Each row has a class, written after it.
[ -14 -348 -125  -32  143  196 -422 -189  -91 -144  130 -164  -60  -62
  204  142    1  113 -179   18  -46  410 -285  159 -390  -18  214 -483
 -390  -28  -50 -122 -134  186] | Q50
[ -93  -79  110   66    2  159  -98  162 -193  187   14 -318 -113 -157
  356  192 -429  133 -273 -187 -232  468  280  418  239  109   17 -134
 -125   54  182   45  359  330] | Q596
[ -34  195  -98   19  144 -226  371  102  117  -48  173   36 -242  -71
 -158  236   28  -25  164  198  -60 -279  -72 -113  -33  412 -135  249
  418   11 -130  -49  -55 -194] | Q224
[ 233 -121  333 -285  223   71  -43  280   96 -210 -168 -192  -31  -87
  -53 -439  337  359   35   40  139  214  229  161  291    0  -59 -140
   49  110   -5 -224  357   -7] | Q224
[ 188 -231 -130    3  364   38 -239 -109  279 -177  402 -337 -186 -562
  126  150  -87  181 -326   94  424  356   17   14  -72  479  200   18
  -31  -78 -215 -196   30  -82] | Q757
[-139 -131 -158   69   -5   -1 -491   20  122 -259  126   32  282 -177
  158  408 -245  -66   58 -223  -84  576 -542 -269 -576  111   30 -375
 -210  -16  269  129  186 -125] | Q937
[-254 -111   86   80   64   11 -316   93    6 -154  -17  172  149   -4
  313  464 -122  154   59 -147  -28  399  -48  176  200 -402   41 -233
 -259   39  -60   91  169 -297] | Q937
[-312  222  423  233 -422  -20 -349  -75   48 -245  220 -199  260 -360
  327   49 -313 -568  117 -527   60  577  149  703 -223 -142  162  292
 -180  101  327  -37  -74  252] | Q937
[-233   40   78  -75 -117   57 -148   69  -71  -29 -175   94  267   97
  260   15 -262   48  115 -219  128  279   72  218  406 -143  -38  -77
 -188  -95   61   -3  248 -203] | Q118
[-272 -167  106  124  130    9 -346  216  -67  240 -196 -107  -46 -156
   81   23  300  423  561  137  396  162   40  304  541   -2   20 -197
 -367  138 -190 -204  404 -427] | Q19
[-157  -31  -21   77   48  -20 -212  -46  -27 -262  -61  236  198  224
  227  390  -55   34   36 -112  -91   93  -84  171  116 -453   61 -168
 -220   74   25  102   49 -392] | Q224
[  17 -175   15   40  112   21   30    6  300  -49  -49  -84  308  143
   70  299  127  422  526 -364 -178  123 -400 -354  -14  224  -35  -80
  204 -142  -26 -153   27  139] | Q820
[ 293 -459 -397  197  526  -73 -480 -244  244 -180  252 -331  149 -126
 -207  582  -68  170 -111   66  308  222 -741  -62 -195  285  185 -298
   15   70 -203 -173  124 -177] | Q882
[ 173 -366 -208  157  212  -24 -463 -197  238 -156  400 -337  185 -101
 -264 -660   76  104 -141  252  609 -178 -645 -248 -314  375  278  -36
  -84 -193 -145 -302 -387  -49] | Q118
[ 163 -311  -94 -377   23  187   67  -17 -149  205 -133  108  212 -129
  252  477 -306 -186  130   53  -82  414   49  155 -215  100  -81 -395
 -202  233 -272  -32  103  234] | Q224
[-156  285  -13   81  106 -221  394  161   -4 -251  131  223 -179   69
  -81  416 -161 -217 -111   -6 -108 -138   93   51  -57   -6 -104  127
  358   57   16  149  154 -390] | Q118
[ -30 -246 -263  323 -111 -251   60  113   27  168   45 -113   15 -288
   45  363 -557 -341  195 -260  273  201 -217  -37 -246  472   86  166
  195   11  -74  -19  164   42] | Q757
[-232  103   54  106  155   41 -212  -41 -171  157 -163  187  -39  110
  440  382 -213  288 -145 -136 -229   80   46  339  302 -414   64 -329
 -257  -38  198  150   97 -280] | Q19
[-243  106   26  243   60 -118   63  194  150 -384  214  -32   70    8
 -112  261   65   76  246 -101   69   -2    9  -51   20  -39  -84  376
  154  -23   15  -40  191 -325] | Q882
[ 102  177  115   -6   60   -5   44 -106  169   23   67  -91  139    0
  -50  187  221 -124  179 -123 -102   22  134   70  -61 -166 -115  457
  251   22  -40   63  -97  173] | Q701
[ -81  162   62  119 -520 -147  -20 -118 -320  149 -488  160   -4  165
 -245 -214 -397 -779 -308 -257 -265   27 -148  134 -106  -37  214  396
  -18  313  170   32 -353  254] | Q757
[ 140 -225 -285  127  109  138 -206 -137 -223  224  -33  -75  -98  -51
  163 -261 -109  184 -141  276  166  145  -45  179  518   56  184 -335
 -266   95 -183  -92  137   32] | Q224
[-367   20  -73 -102 -190  221  -27  148 -147  204 -108  354  216  233
  395   80  -17   75  184   44 -352   33  -23  216   54 -251 -117 -315
 -356  125 -110  100 -171  -70] | Q937
[ 167   26   13   26  332  -93  263   95  378 -248  249   -3   -1  -52
   47  138   25   79  150    1 -263   67   76 -277 -217   83 -165  250
  261   67   53  108  -38   58] | Q19
[ -17 -208 -276  385  279 -144 -198   30   13 -181  297  -94  -72  -17
 -148  269  -75   -6 -270  235  367 -139 -201 -259 -528  163  193 -124
  -82  -21    2  -98  192 -387] | Q19
[-120  -24   74  -53  -51  -35   -6   82  156 -169  125  -15   88 -223
  -80   84   -9 -333  122  -44  199  145   -1  -92 -175   96   72  398
  113   88 -194 -226 -189  -45] | Q882
[  33  227  -17   21  187  -78  269   29  211 -125  121  -33  -68 -215
  142  189 -207 -183  287 -144 -197  140 -105  -96 -244  251  -71  222
  278   54  140   70   29   28] | Q882
[   7   38  -82  -49  -36  -90  147   72   50  -39   22  -27    2 -220
  -22  144 -221 -201  216  -34  105  302   96   51  138  130 -162  148
  204   30 -185  102  235   29] | Q118
[  27   71   77 -136  143  176   53  211   13   21 -218  150  179  291
  256 -440  -15  310   72  118 -271 -250   27  107   -2 -344 -200 -407
 -251  128  252  205   33 -101] | Q757
[ 133 -117   50 -161  211  -80  137   43  181  -18   33  -59  -23  -14
  -50   -9  157   56  234  -62    3   82  -50 -167  114   67   -4  275
  203    1 -217  -61  -58   16] | Q820
[ -49  136 -146  -85  -17  -30  437  189  178  -97  252   53   26   36
   34   95 -209  -72  321   94  -10 -243  134  -61 -209  131 -187  209
   51  -56  -47  103 -194   16] | Q947
[ -27   -9  131   54   23  -47 -120  108  122 -162  173 -236  -53 -304
 -106  254  -20   -2   49 -103  295  237  244   82 -221  149    6    7
  -67  165  100 -119  263  -48] | Q50
[-132 -278 -258   45   36  -33   38   67 -200  476   15 -169 -258  -48
   48 -260  -48   63   93  255  234  -63  -91  107   47  352   27   15
  -42  -97 -468 -262  -92  140] | Q953
[  89 -385 -190   90  235  -43  -70   -5 -299  290 -333  -18 -207  -90
  142  -79 -355   18 -238   78  374   70  -22  171  149  170  219 -138
  -64  225 -204 -358  190  -92] | Q757
[ -52  113  -65  -48  -85 -206  216  114   82   44   30  235  -37  -99
  -25  457    8 -200  305   48 -227   90  -70 -147   89  134 -156  400
  319   82 -199   70  -96 -121] | Q953
[ -70  104  -29   32   42 -148  184  239  109 -170   22  110  -47   59
   28   13 -118  -19    7   57  -96  -82  -20  -35   40   65  -83  117
  293   84  -44   53  -38 -217] | Q882
[ 245 -467  -35  141  391  -77 -341  -99   63 -340  115  -83  -60  -58
 -336  827  210  448  -30 -155  347  282 -257  -22  -30 -165  275 -580
 -299  177 -137  -21  474 -437] | Q118
[ 129 -138  260  -85   71  -94 -201 -147 -260  263 -345  -88 -113 -130
   49   -5   48  -96  144 -158    2  418 -162  182  -93   94  178 -144
  -56  129  -94 -124  236   66] | Q224
[ 274 -403 -150 -304  561  280   24  128   65   93 -198 -244   41  -78
  190 -306   19  288  -25  154  385  -20   76   64  -54  175   31 -402
 -162   58 -170 -188  269  -87] | Q19
[ 216 -136  150 -161  -63   20   64  -46  101  -92  278 -159  122 -284
  -57 -293  -48 -310  200   56  245  356  184   39  -65  104  -16  124
   24   91  -94 -112  -43  384] | Q820
[ -39   25   17  -22  -12  209 -232 -119  -60   21  -76  135  164   44
  480  161 -180   81 -109 -121 -316  288  -61  315  170 -293  153 -316
 -311  161   48  167 -144   11] | Q701
[ -58   16 -161  120   83    0 -249 -121 -185  150  -87  152   74  191
  351 -160 -192  -27 -329    0 -246   94  -99  219   90 -330   51 -256
 -111   80  122  106   42  -99] | Q19
[ 134  -65  168   84  243   51 -345 -157 -102   57    1  -12   14  227
  160 -107  240  324 -141  -52  -92   84   27  353  491 -539  170 -249
 -215  147  121  113  142 -185] | Q118
[ 100  -34  -37   27   88  -33   -5  -29   63   37  134   50   70  -12
   -4    6   17   48   67   76  -68  109 -139   43 -140   22  -83 -149
   40   17  -42   21  -99   81] | Q947
[ -61  117 -138  248 -312  -79  266   62  -69  109 -302   55  195  140
 -145  -74 -418 -368  143 -120  -68 -173  -68  -82  -21   57 -169  278
  246  -54  131   20  -23  315] | Q947
[ -79  153 -188  168  -58 -146 -277 -156 -113 -297  340 -149  -53  -67
   34  190 -519 -412 -512 -196  -35  312 -365   76 -759  201  238  -42
  -38 -126  340   79  -28   -9] | Q757
[ -35  -61 -119  107  147  -27 -209    4   65 -220  232  143  172   33
  161  308 -201  -77 -287   21   17  225 -145   58    8 -163  100 -157
  -55   88  -28   72    2 -323] | Q596
[-146  -74 -287  439  153  -54 -246  -52   43  -92  381  -67 -160  -72
   71  279  -68   -8 -310  296 -218 -249 -403  -71 -372   71   80  -64
 -185  -43  138  164 -151 -196] | Q953
[ 207   -1  -53   86  195 -131  -89   -1  183  -80  188  -26   12 -104
  -30  570  -57    9 -126   26  -94  -22 -101 -137 -426  146   38  104
   56  190  164    5   20  -92] | Q820
[ -95 -145 -177   42 -153   68  -67  -34  -88   56 -212  217  177  -30
  354   24 -433 -241  119 -140  -22  258   12   92   18 -190   24   65
 -236  127  -52   90 -123  106] | Q937
[ -95  162   27   30   42 -166   98   26   -2 -371   68   56 -193  -32
 -254  616  -26 -135 -373 -127   -6   37  101  101  -79   69   21  199
  317  -35   37  -68   26 -218] | Q224
[ 208 -122 -227  -43   46   33 -191 -451  107 -538  329  -93  205 -146
 -168 -278 -238 -712 -117   42  376  329 -330 -205 -496   90  263  171
 -198  -16   -9    1 -245   46] | Q118
[ 109  -73   46 -226  186 -218 -162 -112   66 -272  293 -111   15 -241
 -242  528  103 -173  112  -65  471  289   -9   84 -231   78  104  -17
  -91  182 -209 -190  410 -454] | Q224
[  10  -40 -139   64  126 -213   42  111  178 -224   -6   72  -39  -82
 -204 -202  101  -11  189  134  251   30 -232 -344 -121  302  -92  185
  263  -21 -113 -135   -2 -273] | Q953
[ -33  -50  -34  169  -66 -157    9   81   57  170 -171  -43  -93 -296
 -108   62 -112 -337  283 -197  158  111 -125   -7  -56  256  115  322
   50  230   15 -132   -6   37] | Q820
[  69  -70  -47 -160  -84  -75  195  176   53  -14  -47   88 -168 -167
 -162   -9  -24 -184  166  -29   54  -20  125   23    3   97  -27  306
   -1  188  -20  -81 -142   65] | Q882
[ 271 -516 -165 -164   57   15 -168 -228   55 -125  336   54  -16 -239
 -184  780   30 -318 -155  -24  -32  149 -481 -329 -899  218  427 -244
 -339  245 -237  -31 -339  -23] | Q757
[ 168  -10  192 -127   28  -50  167  -13  166 -198  227  -56  -97 -261
   56 -106  114 -121   94 -136 -132  397  222   -3  156   90   35  479
  236   93 -143  -11  -83  176] | Q757
[ -51 -293   -1 -102   -9 -109  -99  -17   13 -207  113   20   31  -38
 -374  239   25 -138 -279   80  334   29  -44 -126 -214   39   53 -410
 -110   23 -259  102   91 -355] | Q19
[  82  -88   28  202  268  -36 -419 -184  122 -117  -30 -386 -101 -118
 -171  -30  144   37 -244  -86  328    5 -301   14 -312  201  294  -91
  -21   28   71 -185   26 -162] | Q596
[  -9  -17   18  102  127  -76    0   68   54 -254 -137 -121    0 -104
 -279 -129  -84  -54   95  -31  420   30  -19   11  273   85  142  380
   54   40  -91 -209   37 -202] | Q19
[-192   65  -50   36  102   41 -194  124   19 -201   -1   93   13   62
  366  317 -195  156 -306  -43 -164  100  -18  232    0 -158   52 -275
 -147   34  137   83   60 -307] | Q820
[-299   49 -181  347 -132  -69 -296   81 -136  241  147   -9  -46 -171
  288  178 -302  -64  -16   89  177  -17  -57  -14 -394   32   55 -282
 -227  -59  176  105  141 -221] | Q953
[ 136 -307 -300  -73  139   12 -199 -132    7  -32   -5  -54  -15 -160
 -197  384 -198 -165  -27  206  538  212 -186 -242 -233  356  275 -101
 -267  201 -311 -245 -124 -174] | Q953
[  -6  -85  -13   50   35  -24   23  126  208 -343   54  -70  175  -40
 -172  -42  -98 -172   15  -90  145   58  -46  -35 -273   96  -31  146
   96   15   77  -50 -131   33] | Q19
[ -66   37 -217   90  243   79  -98  -76   36 -241  110  328  293  210
  277  521 -277  180   58   14 -218  218 -277  -86  -14 -280  -58 -397
 -300   14  111  246  156 -394] | Q882
[  26 -230 -183  -58   22  187 -290 -114  -14   52 -120  106  317   62
  374  -37 -133 -111 -119  -46  -57  371 -182   72 -115  -96   26 -345
 -108   53  -68  -77  -69  115] | Q596
[ 209 -234  -58 -152  243  179 -249 -151  -95   65 -134  -78 -114 -142
  240  143  200  148   -7   14  -49  359  -25   54  222   31  245 -107
  -43  260 -109 -161  103  -40] | Q882
[ -78   42   21   -9   89  -85   -1  -15 -134  302 -117  216    5  179
  307  381 -273   48   22 -110 -430   92 -172  181   80  -92  -43 -132
  -90   86  119  150  -34  -62] | Q50
[ 249 -202  -71 -346  187   96   82   -5 -298  231 -207   41 -194   -1
  100  -93   58   12  -78  224  -14  160   71   81  202  159  129 -141
  -76  301 -282  -58  182 -131] | Q596
[ 141 -105 -161   88  109    5 -173 -278   29  -33  -29  -58  -55  151
 -167  -91  239  125 -245  -56   83 -129 -122 -301  -96 -204  177  215
   21 -186 -200  -41 -193   -3] | Q596
[-270   81  -15   33  280  105 -360  147  -34  309  -92   -3   61   32
  502  339  -70  582   31  -58 -201  149 -228  227  143  -97  -83 -492
 -182 -108   96   66  301 -285] | Q937
[  -9  197 -112  101  -63 -241  271  114   21   50  176  -94 -170  -47
 -244   14 -135 -306  -27   98  120 -156  139   70  -73  272 -164  334
  389   10  -41   45  108   15] | Q118
[ -84 -123 -196   26  221   58 -129  -23  -91   -4   41  148   73   16
  335   -1 -246    5  -64  185   54  100 -337   -6  -64   97  104 -359
 -142   17  -19  -40   12 -266] | Q701
[  96 -414 -262 -285 -196  130  -21 -100 -183  383   38  -92  -96 -346
   70 -192 -181 -492  -50  144  442   92   49  102 -174  363  309  -20
 -276  183 -443 -273 -293  196] | Q947
[   8  101 -182   82  -80  -97  236   28   92 -143  245  -15   33   44
 -153 -405  -99 -197  159   93  143  -82  112 -153  -77   32 -161  535
  233 -140  -88  -30 -165  209] | Q118
[  88 -170 -231  206   76 -196  106  246  127   29   64   42  -18  -40
 -195 -161 -166  228   90   87  244  -55  -48 -145  220   67 -170  182
  179  -73 -170  -77  107   30] | Q118
[  12 -176  -30 -107 -338   30  127  -73 -151   -2    7   -6 -157   24
 -182 -312  156 -285 -321  -49  117  -53  354  -27 -298  -18   85  128
  -90  -19 -237  -64 -185  227] | Q953
[  90  -25   95 -149  107 -180  268  142  219 -217  -25   46  -74  -98
 -335  313   31  100  165   22  226  -81   25  -99   93  264  -65  390
  222   73 -294 -267  -89  -97] | Q937
[ 210  -26  -61  165  133 -112 -244  -55  133 -344 -426 -135 -233 -113
 -219 -556  112 -216 -163   32  321  -12 -278  -70  -25  188  296  259
   83   98  121 -145 -178 -163] | Q50
[ -81   54    8  -33  -61   26 -175 -156 -249  109 -167  121   10  129
  195 -320 -258 -252 -138   11  162   29   24  337 -121 -249  225   30
 -271  157  -22 -207 -328    3] | Q882
